Below are the code and all the weights of a small trained network. Each question names an input and a class and asks about switching units off, where a switched-off unit gives its printed mean instead of its output.

import numpy as np


def w(rows, s, z=0):
    codes = np.array(rows[::2]) - 128.0
    scale = np.full(codes.shape[1], s)
    scale[-1] = z or s
    return codes * scale


def norm(h):
    return h / np.sqrt((h * h).mean(-1, keepdims=True) + 1e-5)


def f(y):
    return np.maximum(y, 0)


def log_softmax(a):
    a = a - a.max(-1, keepdims=True)
    return a - np.log(np.exp(a).sum(-1, keepdims=True))


def net(x, mask):
    res = np.array(x, float).reshape(1, 7) / 4 @ E
    u = 0
    for l in range(3):
        y = f(norm(res) @ A[l][:, :-1].T + A[l][:, -1])
        res = res + np.where(mask[u : u + 12], y, B[l][:, -1]) @ B[l][:, :-1]
        u += 12
    return log_softmax(norm(res)[-1] @ U[:, :-1].T + U[:, -1])


A, B = {}, {}
E = w([
[161,82,177,168],'x0',
[108,182,114,161],'x1',
[36,54,112,147],'x2',
[135,80,193,147],'x3',
[74,162,136,148],'x4',
[103,70,94,63],'x5',
[91,217,199,1],'x6',
],0.0055)
A[0] = w([
[60,133,88,127,2],'L0N1',
[71,154,195,168,52],'L0N2',
[65,131,188,191,120],'L0N3',
[127,137,16,127,150],'L0N4',
[176,38,173,22,27],'L0N5',
[131,129,174,65,154],'L0N6',
[238,149,55,222,190],'L0N7',
[187,162,144,161,12],'L0N8',
[68,77,181,158,155],'L0N9',
[49,130,170,42,46],'L0N10',
[173,188,34,167,109],'L0N11',
[186,148,2,157,16],'L0N12',
],0.0099,0.0057)
B[0] = w([
[14,101,99,51,137],'L0N1',
[120,234,231,147,150],'L0N2',
[126,172,188,110,175],'L0N3',
[85,121,88,146,186],'L0N4',
[176,48,106,24,164],'L0N5',
[138,122,88,51,189],'L0N6',
[125,130,69,186,253],'L0N7',
[246,188,88,76,140],'L0N8',
[96,117,207,195,189],'L0N9',
[160,174,109,162,179],'L0N10',
[115,94,71,95,181],'L0N11',
[27,65,26,255,164],'L0N12',
],0.0093,0.0075)
A[1] = w([
[94,121,159,146,167],'L1N1',
[129,83,184,163,62],'L1N2',
[87,81,185,114,111],'L1N3',
[70,96,107,152,175],'L1N4',
[61,105,137,98,2],'L1N5',
[136,133,144,192,161],'L1N6',
[245,184,153,144,91],'L1N7',
[153,85,140,83,53],'L1N8',
[144,62,137,80,46],'L1N9',
[57,199,111,153,115],'L1N10',
[55,131,142,119,10],'L1N11',
[62,140,108,163,47],'L1N12',
],0.012,0.0045)
B[1] = w([
[149,127,208,93,193],'L1N1',
[99,52,87,253,171],'L1N2',
[216,150,50,158,177],'L1N3',
[97,55,198,149,255],'L1N4',
[111,113,212,48,143],'L1N5',
[189,151,159,98,226],'L1N6',
[109,162,34,146,211],'L1N7',
[153,69,71,105,162],'L1N8',
[202,43,53,57,167],'L1N9',
[72,72,89,83,241],'L1N10',
[105,165,219,53,149],'L1N11',
[80,110,120,109,194],'L1N12',
],0.0078,0.0048)
A[2] = w([
[111,179,92,65,17],'L2N1',
[105,156,22,71,8],'L2N2',
[61,148,63,5,22],'L2N3',
[99,95,28,134,168],'L2N4',
[1,202,95,83,51],'L2N5',
[139,198,249,122,93],'L2N6',
[133,187,11,182,205],'L2N7',
[13,202,151,52,132],'L2N8',
[167,9,119,185,13],'L2N9',
[142,81,158,95,138],'L2N10',
[68,154,61,166,3],'L2N11',
[81,248,42,46,76],'L2N12',
],0.0085,0.0056)
B[2] = w([
[209,76,159,149,150],'L2N1',
[220,126,173,255,166],'L2N2',
[190,126,187,87,189],'L2N3',
[84,201,162,144,240],'L2N4',
[169,106,118,31,181],'L2N5',
[61,208,107,237,167],'L2N6',
[101,187,69,44,254],'L2N7',
[102,181,163,136,209],'L2N8',
[168,73,194,140,175],'L2N9',
[114,114,118,46,157],'L2N10',
[29,74,85,141,146],'L2N11',
[174,63,192,230,215],'L2N12',
],0.0086,0.0067)
U = w([
[29,90,23,185,124],'0',
[187,37,108,6,119],'1',
[85,219,251,174,12],'2',
[184,217,31,154,3],'3',
[46,97,210,66,130],'4',
[217,177,201,84,223],'5',
[108,31,205,201,236],'6',
],0.017,0.0033)

Each question gives the input, the list of numbers given to net, and the class t.
The units are the neurons (one row each of A and B). Each row of codes is followed by its name. A weight is (code - 128) times the scale printed after its matrix; where a second scale follows, it is the last column's (A, B and U).
mask holds one flag per neuron, layer by layer. A switched-off neuron (its flag False) gives its mean, the last column of its row in B, instead of its output. The means were averaged over made-up inputs and are rounded, as every weight is.
A unit's drop is (log p(t) with every unit on - log p(t) with that unit switched off) / (log p(t) with every unit on - log p(t) with every unit switched off).
The circuit of an input: a set's keep is (log p(t) with only the set's units on - log p(t) with every unit switched off) / (log p(t) with every unit on - log p(t) with every unit switched off). Starting from the 12 units with the biggest drops (on a tie, the unit counted first), units are removed one at a time, each time the one whose removal leaves the highest keep (on an exact tie, the one counted first), for as long as the keep stays at least 0.8.
units of the circuit, in order: the units of the circuit, biggest drop first
most important unit: the unit with the biggest drop
top k neurons in layer l: the k neurons of layer l with the biggest drops, biggest first
drop of u: that unit's drop, to one decimal
input [1,5,-6,1,0,-5,-8], class 0: units of the circuit, in order	(L0N12 L0N11)
input [4,-8,-7,0,-4,1,-8], class 0: most important unit	L0N7
input [4,-1,0,8,7,6,3], class 1: units of the circuit, in order	(L0N6 L1N3)
input [-5,-5,-7,-6,1,8,2], class 5: units of the circuit, in order	(L2N2 L2N3)
input [6,-2,5,-8,5,-3,1], class 4: units of the circuit, in order	(L0N1 L1N11)
input [8,5,-4,-4,-2,-3,-7], class 0: units of the circuit, in order	(L0N12 L0N11)
input [-7,-5,2,-5,-3,-4,2], class 5: top 4 neurons in layer 2	(L2N3 L2N5 L2N2 L2N4)
input [4,-2,5,-6,-2,4,8], class 5: top 2 neurons in layer 0	(L0N10 L0N11)
input [7,4,-6,2,2,-7,5], class 3: top 2 neurons in layer 0	(L0N8 L0N9)
input [-7,7,-3,-5,5,-4,1], class 0: top 2 neurons in layer 2	(L2N11 L2N12)
input [4,-8,1,-7,3,4,-2], class 1: top 2 neurons in layer 0	(L0N5 L0N7)
input [-2,3,-5,2,7,5,-1], class 4: top 3 neurons in layer 0	(L0N7 L0N5 L0N4)
input [-8,7,7,8,-5,-1,-2], class 2: top 2 neurons in layer 1	(L1N11 L1N1)
input [-5,7,-5,2,-4,-3,-4], class 0: units of the circuit, in order	(L0N12)
input [8,1,-4,3,8,7,5], class 5: top 2 neurons in layer 0	(L0N10 L0N5)
input [-7,5,-2,0,1,6,0], class 4: top 2 neurons in layer 0	(L0N7 L0N1)
input [-2,1,0,2,1,0,1], class 2: top 2 neurons in layer 2	(L2N8 L2N12)
input [0,-7,2,8,-5,-5,2], class 1: drop of L0N5	0.2
input [5,2,-7,0,-6,-2,4], class 3: drop of L1N7	0.3
input [7,8,6,5,1,-6,0], class 2: drop of L0N3	0.2
input [5,-6,-8,-2,8,7,6], class 1: top 2 neurons in layer 1	(L1N9 L1N8)
input [5,4,4,-2,4,-8,-1], class 2: units of the circuit, in order	(L0N2)
input [-7,6,-1,8,4,0,-3], class 2: top 2 neurons in layer 0	(L0N2 L0N3)
input [-5,1,5,5,6,1,5], class 2: top 2 neurons in layer 0	(L0N2 L0N10)
